Below is a small trained network, with its code and all its weights. Each question gives an input and a class and asks what happens when units are switched off, that is, made to give their printed mean instead of their output.

import numpy as np


def w(rows, s, z=0):
    codes = np.array(rows[::2]) - 128.0
    scale = np.full(codes.shape[1], s)
    scale[-1] = z or s
    return codes * scale


def norm(h):
    return h / np.sqrt((h * h).mean(-1, keepdims=True) + 1e-5)


def f(y):
    return np.maximum(y, 0)


def log_softmax(a):
    a = a - a.max(-1, keepdims=True)
    return a - np.log(np.exp(a).sum(-1, keepdims=True))


def net(x, mask):
    res = np.array(x, float).reshape(1, 7) / 4 @ E
    u = 0
    for l in range(3):
        y = f(norm(res) @ A[l][:, :-1].T + A[l][:, -1])
        res = res + np.where(mask[u : u + 10], y, B[l][:, -1]) @ B[l][:, :-1]
        u += 10
    return log_softmax(norm(res)[-1] @ U[:, :-1].T + U[:, -1])


A, B = {}, {}
E = w([
[125,23,3],'x0',
[136,118,140],'x1',
[4,73,227],'x2',
[125,125,132],'x3',
[151,102,159],'x4',
[158,106,158],'x5',
[125,133,121],'x6',
],0.0061)
A[0] = w([
[147,155,108,2],'L0N0',
[198,147,144,138],'L0N1',
[61,127,133,49],'L0N2',
[153,82,127,97],'L0N3',
[139,51,119,160],'L0N4',
[141,150,186,108],'L0N5',
[98,104,145,18],'L0N6',
[153,101,146,165],'L0N7',
[9,112,201,158],'L0N8',
[97,101,97,129],'L0N9',
],0.013,0.0049)
B[0] = w([
[198,4,135,130],'L0N0',
[102,70,88,165],'L0N1',
[179,40,169,154],'L0N2',
[94,192,92,146],'L0N3',
[66,201,29,186],'L0N4',
[33,143,114,166],'L0N5',
[214,15,120,135],'L0N6',
[95,197,74,152],'L0N7',
[254,94,126,254],'L0N8',
[106,196,72,165],'L0N9',
],0.006,0.0094)
A[1] = w([
[148,59,82,75],'L1N0',
[206,83,144,16],'L1N1',
[139,34,116,234],'L1N2',
[35,10,194,167],'L1N3',
[174,181,254,127],'L1N4',
[97,147,171,17],'L1N5',
[151,126,198,59],'L1N6',
[70,169,138,52],'L1N7',
[154,181,203,24],'L1N8',
[113,83,79,4],'L1N9',
],0.0088,0.0037)
B[1] = w([
[93,199,15,190],'L1N0',
[20,158,131,167],'L1N1',
[112,199,45,248],'L1N2',
[255,101,40,192],'L1N3',
[41,125,66,254],'L1N4',
[158,146,81,133],'L1N5',
[161,93,68,175],'L1N6',
[140,41,45,134],'L1N7',
[23,102,86,173],'L1N8',
[76,193,71,154],'L1N9',
],0.0061,0.0047)
A[2] = w([
[183,138,153,35],'L2N0',
[78,201,212,164],'L2N1',
[209,142,59,157],'L2N2',
[110,126,234,41],'L2N3',
[151,122,164,1],'L2N4',
[97,98,43,103],'L2N5',
[137,61,177,107],'L2N6',
[143,121,2,166],'L2N7',
[129,125,45,133],'L2N8',
[195,164,204,9],'L2N9',
],0.0095,0.0076)
B[2] = w([
[30,80,127,128],'L2N0',
[92,170,6,141],'L2N1',
[156,105,192,200],'L2N2',
[109,214,11,129],'L2N3',
[193,127,195,128],'L2N4',
[105,158,188,185],'L2N5',
[173,67,153,133],'L2N6',
[113,109,218,250],'L2N7',
[147,140,189,199],'L2N8',
[221,20,2,128],'L2N9',
],0.0072,0.014)
U = w([
[17,195,28,217],'0',
[92,124,238,175],'1',
[253,34,181,129],'2',
[79,135,224,89],'3',
[85,151,238,3],'4',
],0.0071,0.0026)

Each question gives the input, the list of numbers given to net, and the class t.
The units are the neurons (one row each of A and B). Each row of codes is followed by its name. A weight is (code - 128) times the scale printed after its matrix; where a second scale follows, it is the last column's (A, B and U).
mask holds one flag per neuron, layer by layer. A switched-off neuron (its flag False) gives its mean, the last column of its row in B, instead of its output. The means were averaged over made-up inputs and are rounded, as every weight is.
A unit's drop is (log p(t) with every unit on - log p(t) with that unit switched off) / (log p(t) with every unit on - log p(t) with every unit switched off).
The circuit of an input: a set's keep is (log p(t) with only the set's units on - log p(t) with every unit switched off) / (log p(t) with every unit on - log p(t) with every unit switched off). Starting from the 12 units with the biggest drops (on a tie, the unit counted first), units are removed one at a time, each time the one whose removal leaves the highest keep (on an exact tie, the one counted first), for as long as the keep stays at least 0.8.
circuit, biggest first: the units of the circuit, biggest drop first
most important unit: the unit with the biggest drop
k most important neurons: the k neurons with the biggest drops, biggest first
k most important neurons of layer l: the k neurons of layer l with the biggest drops, biggest first
drop when u is switched off: that unit's drop, to one decimal
input [2,-2,8,5,0,6,-2], class 2: circuit, biggest first -> L1N3
input [-5,5,-3,-4,5,-1,-7], class 0: circuit, biggest first -> L0N8, L1N3, L2N7, L2N1
input [-4,2,7,8,-2,2,2], class 2: 2 most important neurons -> L0N4, L0N8
input [7,7,8,-6,-5,4,-1], class 2: 2 most important neurons -> L1N3, L1N4
input [-5,1,1,7,-5,-3,3], class 0: circuit, biggest first -> L1N3, L2N7, L2N1
input [-2,0,6,-3,-6,-5,6], class 2: 3 most important neurons -> L0N2, L0N4, L1N3
input [7,5,-1,-1,1,6,7], class 0: 2 most important neurons -> L0N4, L0N8
input [4,-5,-1,-6,5,-1,2], class 3: 2 most important neurons of layer 1 -> L1N4, L1N2
input [5,3,-5,2,6,2,-4], class 4: 2 most important neurons of layer 1 -> L1N4, L1N3
input [-8,2,7,3,7,-1,-6], class 0: 3 most important neurons of layer 2 -> L2N1, L2N7, L2N3
input [-7,0,8,1,8,4,1], class 2: 3 most important neurons -> L1N3, L0N8, L2N6
input [-6,6,-2,-3,2,-6,2], class 0: 3 most important neurons of layer 2 -> L2N1, L2N7, L2N2
input [-6,1,7,0,-3,4,4], class 2: 4 most important neurons -> L1N3, L0N8, L0N4, L1N6
input [7,-5,-4,1,6,4,7], class 0: most important unit -> L0N8
input [1,4,-4,-1,-8,-1,1], class 4: 2 most important neurons -> L0N8, L1N3
input [-8,8,-4,6,-4,-1,-1], class 0: 2 most important neurons -> L2N1, L2N7
input [0,-8,-7,1,-3,-8,3], class 1: 2 most important neurons -> L0N8, L1N3
input [2,-1,-3,1,0,-5,3], class 1: drop when L0N8 is switched off -> 0.2
input [3,-3,-7,-3,-6,-7,7], class 1: 2 most important neurons of layer 2 -> L2N7, L2N2
input [8,-2,3,-4,1,4,-2], class 0: most important unit -> L0N4
input [3,-2,-4,-7,6,8,-1], class 1: drop when L1N3 is switched off -> 0.2
